Below are the code and all the weights of a small trained network. Each question names an input and a target symbol and asks about switching units off, where a switched-off unit gives its printed mean instead of its output.

import numpy as np


def w(rows, s, z=0):
    codes = np.array(rows[::2]) - 128.0
    scale = np.full(codes.shape[1], s)
    scale[-1] = z or s
    return codes * scale


def f(y):
    return np.maximum(y, 0)


def softmax(a):
    e = np.exp(a - a.max(-1, keepdims=True))
    return e / e.sum(-1, keepdims=True)


def log_softmax(a):
    a = a - a.max(-1, keepdims=True)
    return a - np.log(np.exp(a).sum(-1, keepdims=True))


def net(x, mask):
    ids = ['γδεζηθλμξστφω'.index(c) for c in x.split()]
    T = len(ids)
    res = E[ids] + P[:T]
    u = 0
    for l in range(2):
        r = res
        for j in range(2):
            rows = slice(2 * j, 2 * j + 2)
            q, k, v = (r @ M[l][rows].T for M in (Q, K, V))
            z = softmax(np.where(np.tri(T) > 0, q @ k.T / 2**0.5, -1e9)) @ v
            o = O[l][rows]
            res = res + np.where(mask[u + j], z, o[:, -1]) @ o[:, :-1]
        u += 2
        y = f(res @ A[l][:, :-1].T + A[l][:, -1])
        res = res + np.where(mask[u : u + 4], y, B[l][:, -1]) @ B[l][:, :-1]
        u += 4
    return log_softmax(res[-1] @ U[:, :-1].T + U[:, -1])


Q, K, V, O, A, B = {}, {}, {}, {}, {}, {}
E = w([
[214,227,18],'γ',
[209,76,77],'δ',
[103,199,127],'ε',
[71,75,117],'ζ',
[43,105,24],'η',
[184,240,105],'θ',
[160,118,216],'λ',
[183,186,97],'μ',
[131,90,233],'ξ',
[95,29,93],'σ',
[149,145,94],'τ',
[178,216,105],'φ',
[249,219,210],'ω',
],0.015)
P = w([
[18,126,118],'0',
[52,121,159],'1',
[101,112,161],'2',
[172,103,108],'3',
[202,98,71],'4',
[253,89,33],'5',
],0.0078)
Q[0] = w([
[143,100,175],'0.h1',
[237,98,129],'0.h1',
[65,53,145],'0.h2',
[110,181,12],'0.h2',
],0.011)
K[0] = w([
[124,141,155],'0.h1',
[187,163,130],'0.h1',
[9,99,90],'0.h2',
[133,140,78],'0.h2',
],0.015)
V[0] = w([
[199,58,31],'0.h1',
[175,36,82],'0.h1',
[179,188,155],'0.h2',
[244,2,186],'0.h2',
],0.0072)
O[0] = w([
[14,193,131,89],'0.h1',
[18,167,124,64],'0.h1',
[157,187,227,254],'0.h2',
[74,68,254,162],'0.h2',
],0.0056,0.0063)
A[0] = w([
[130,7,54,43],'0.n1',
[134,57,100,4],'0.n2',
[128,165,57,234],'0.n3',
[154,167,109,79],'0.n4',
],0.012,0.0037)
B[0] = w([
[38,244,121,195],'0.n1',
[172,227,2,150],'0.n2',
[92,38,67,254],'0.n3',
[103,146,41,232],'0.n4',
],0.0083,0.0055)
Q[1] = w([
[128,252,166],'1.h1',
[226,126,96],'1.h1',
[151,177,126],'1.h2',
[168,162,113],'1.h2',
],0.013)
K[1] = w([
[152,254,233],'1.h1',
[165,98,139],'1.h1',
[116,238,179],'1.h2',
[167,63,139],'1.h2',
],0.0065)
V[1] = w([
[47,1,117],'1.h1',
[191,61,59],'1.h1',
[23,162,180],'1.h2',
[52,210,70],'1.h2',
],0.0069)
O[1] = w([
[86,2,26,2],'1.h1',
[80,92,80,129],'1.h1',
[48,135,208,78],'1.h2',
[188,172,71,119],'1.h2',
],0.0066,0.0099)
A[1] = w([
[134,151,8,152],'1.n1',
[100,10,109,251],'1.n2',
[143,156,206,217],'1.n3',
[171,84,154,198],'1.n4',
],0.013,0.0032)
B[1] = w([
[104,116,254,228],'1.n1',
[109,61,54,153],'1.n2',
[116,149,21,253],'1.n3',
[79,54,120,163],'1.n4',
],0.0086,0.023)
U = w([
[99,98,180,127],'γ',
[154,94,205,199],'δ',
[104,119,144,2],'ε',
[66,147,165,91],'ζ',
[55,112,155,92],'η',
[127,156,67,163],'θ',
[98,81,91,78],'λ',
[55,109,85,45],'μ',
[125,51,110,158],'ξ',
[97,170,244,15],'σ',
[113,78,131,68],'τ',
[177,62,152,97],'φ',
[137,78,137,196],'ω',
],0.011,0.0076)

Each question gives the input, a string of symbols that net reads in full, and the target symbol t.
The units are the heads (2 rows each of Q, K, V and O) and the neurons (one row each of A and B). Each row of codes is followed by its name. A weight is (code - 128) times the scale printed after its matrix; where a second scale follows, it is the last column's (O, A, B and U).
mask holds one flag per unit, layer by layer, with each layer's heads first. A switched-off unit (its flag False) gives its mean, the last column of its rows in O or B, instead of its output. The means were averaged over made-up inputs and are rounded, as every weight is.
A unit's drop is (log p(t) with every unit on - log p(t) with that unit switched off) / (log p(t) with every unit on - log p(t) with every unit switched off).
The circuit of an input: a set's keep is (log p(t) with only the set's units on - log p(t) with every unit switched off) / (log p(t) with every unit on - log p(t) with every unit switched off). Starting from all 12 units, units are removed one at a time, each time the one whose removal leaves the highest keep (on an exact tie, the one counted first), for as long as the keep stays at least 0.8.
units of the circuit, in order: the units of the circuit, biggest drop first
unit that matters most: the unit with the biggest drop
k most important neurons: the k neurons with the biggest drops, biggest first
which heads matter: for each layer, one digit per head in row order, 1 if its drop is at least 0.15 and else 0, layers parted by /
drop when u is switched off: that unit's drop, to one decimal
input ω ω ε ω σ η, target η: 3 most important neurons => [1.n1, 0.n1, 0.n3]
input ω μ ε φ λ ε, target δ: unit that matters most => 1.n3
input ω θ ω δ, target θ: units of the circuit, in order => [0.n1, 1.n1, 0.n3, 1.h1]
input φ ω λ δ, target θ: units of the circuit, in order => [0.n1, 1.n1, 1.n4]
input φ φ θ, target δ: which heads matter => 01 / 00
input θ φ ε ε, target δ: which heads matter => 01 / 01
input θ ω θ θ θ, target σ: 3 most important neurons => [1.n3, 0.n4, 1.n2]
input φ θ θ φ, target δ: units of the circuit, in order => [1.n1, 1.n3, 0.h2, 1.h2]
input θ φ ω ω ξ, target ξ: which heads matter => 01 / 10
input θ ω σ, target σ: 2 most important neurons => [0.n1, 1.n3]
input ω ω θ ε, target θ: 3 most important neurons => [1.n1, 0.n3, 1.n4]
input φ ε δ, target δ: 3 most important neurons => [1.n3, 1.n1, 0.n1]
input θ θ ω ξ, target ξ: 2 most important neurons => [1.n1, 0.n1]
input ω δ ε θ θ, target σ: 2 most important neurons => [1.n3, 1.n1]
input ε τ φ ω ω, target θ: 2 most important neurons => [1.n3, 1.n1]
input φ η ω φ σ σ, target σ: 4 most important neurons => [0.n1, 1.n1, 0.n2, 1.n3]
input ε ξ τ θ φ, target δ: units of the circuit, in order => [1.n3]
input ω ω ω ε, target θ: 3 most important neurons => [1.n1, 0.n3, 1.n3]
input τ φ φ φ θ, target δ: 2 most important neurons => [1.n1, 1.n3]
input θ φ λ λ ω η, target η: drop when 0.n3 is switched off => 1.2
input τ θ θ ω, target θ: drop when 1.h1 is switched off => 0.2
